Questions about the table below.
1) The last entry, reading row by row?
2) The top entry of the column that holds the smallest entry?
3) The smallest entry?
4) The largest entry in the last row?
5) The largest entry in the first row?
6) The 2nd smallest entry?
7) The first entry, reading row by row?
8) The entry just left of the smallest entry?
[[115, 132, 110, 127, 136, 146],
 [115, 132, 110, 127, 136, 145],
 [115, 131, 110, 126, 136, 146],
 [117, 131, 112, 127, 134, 143],
 [115, 132, 112, 127, 135, 145],
 [113, 132, 106, 126, 137, 149],
 [138, 126, 145, 129, 122, 114],
 [114, 132, 110, 127, 136, 145],
 [139, 125, 146, 129, 121, 113],
 [138, 125, 141, 129, 122, 115],
 [114, 132, 109, 126, 136, 147],
 [134, 127, 137, 129, 124, 119],
 [137, 125, 141, 129, 123, 117]]
1) 117
2) 110
3) 106
4) 141
5) 146
6) 109
7) 115
8) 132

B =
array([[136, 133, 138, 140, 122, 123, 125],
       [140, 126, 141, 133, 130, 131, 132],
       [129, 128, 122, 130, 135, 129, 125],
       [103, 125, 128, 123, 127, 125, 127],
       [125, 128, 141, 120, 127, 128, 128],
       [121, 127, 130, 127, 126, 126, 129],
       [126, 126, 144, 136, 130, 128, 127],
       [127, 125, 130, 128, 135, 126, 127],
       [113, 129, 150, 126, 125, 126, 125],
       [142, 128, 135, 130, 127, 132, 131],
       [135, 130, 128, 118, 130, 125, 125]])
Counting starts at 1.
Report the entry in the top-right corner.
125
Report the entry in row 2 and column 1.
140
Report the entry directly above 113.
127
Report the entry at row 3, column 1.
129
The entry at row 1, column 3: 138
The entry directly below 120 -> 127
Report the entry just left of 118.
128
Report the entry directly above the centre entry.
120
Report the bottom-left entry.
135
Report the top-left entry.
136
Report the maximum.
150
The entry directly below 103 -> 125
Report the entry just right of the largest entry.
126
Report the entry in the bottom-right corner.
125
The entry in row 3 and column 3: 122
Report the entry just right of the centre entry.
126
The smallest entry: 103
Report the entry just right of the smallest entry.
125
The entry directly above 120: 123

M =
[[127 140 152 127 119 117]
 [128 138 149 126 122 119]
 [121 151 150 133 113 109]
 [148 101 140 105 150 148]
 [138 120 145 116 135 134]]
The entry just right of the smallest entry -> 140
The entry just right of 120 is 145
The minimum is 101
Report the bottom-right entry.
134
Report the largest entry.
152
The entry in the top-left corner -> 127
Report the third smallest entry.
109
The entry in the top-right corner: 117
The 2nd-last entry, reading row by row -> 135
The last entry of the smallest entry's row is 148
Report the second largest entry.
151

Read these off the grid that follows.
1) Which number is the third entry on the main diagonal?
2) Which number is the smallest entry in the last row?
3) Which number is the bottom-left entry?
4) Which number is the entry directly above the smallest entry?
5) Which number is the entry just right of the largest entry?
6) Which number is the entry just left of 112?
7) Which number is the third entry, reading row by row?
8) Which number is the first entry in the row that holds the smallest entry?
128  127  130  128  129  128  127  126  130  129  131  129  129  128
131  117  131  127  130  129  126  142  129  130  116  113  125  134
129  127  129  127  131  130  127  130  129  131  124  127  126  130
127  126  127  126  131  128  128  130  127  131  125  127  125  129
130  121  129  125  127  128  127  136  127  129  123  123  127  133
127  127  124  128  131  128  126  124  129  127  132  134  131  127
132  120  130  126  130  129  127  140  128  130  119  118  125  133
126  140  129  129  122  127  129  112  127  128  143  146  133  125
129  118  127  127  134  133  124  137  131  132  117  116  122  131
127  130  125  129  129  130  126  124  127  127  132  135  132  127
131  127  129  126  127  127  129  131  126  128  127  128  128  131
127  132  129  127  128  128  128  124  129  128  133  132  128  128
128  145  127  128  120  123  135  113  125  128  147  155  137  126
128  120  129  127  133  132  123  137  132  129  121  114  125  131
129  131  127  127  129  126  127  124  127  129  130  134  128  127
1) 129
2) 124
3) 129
4) 140
5) 137
6) 129
7) 130
8) 126
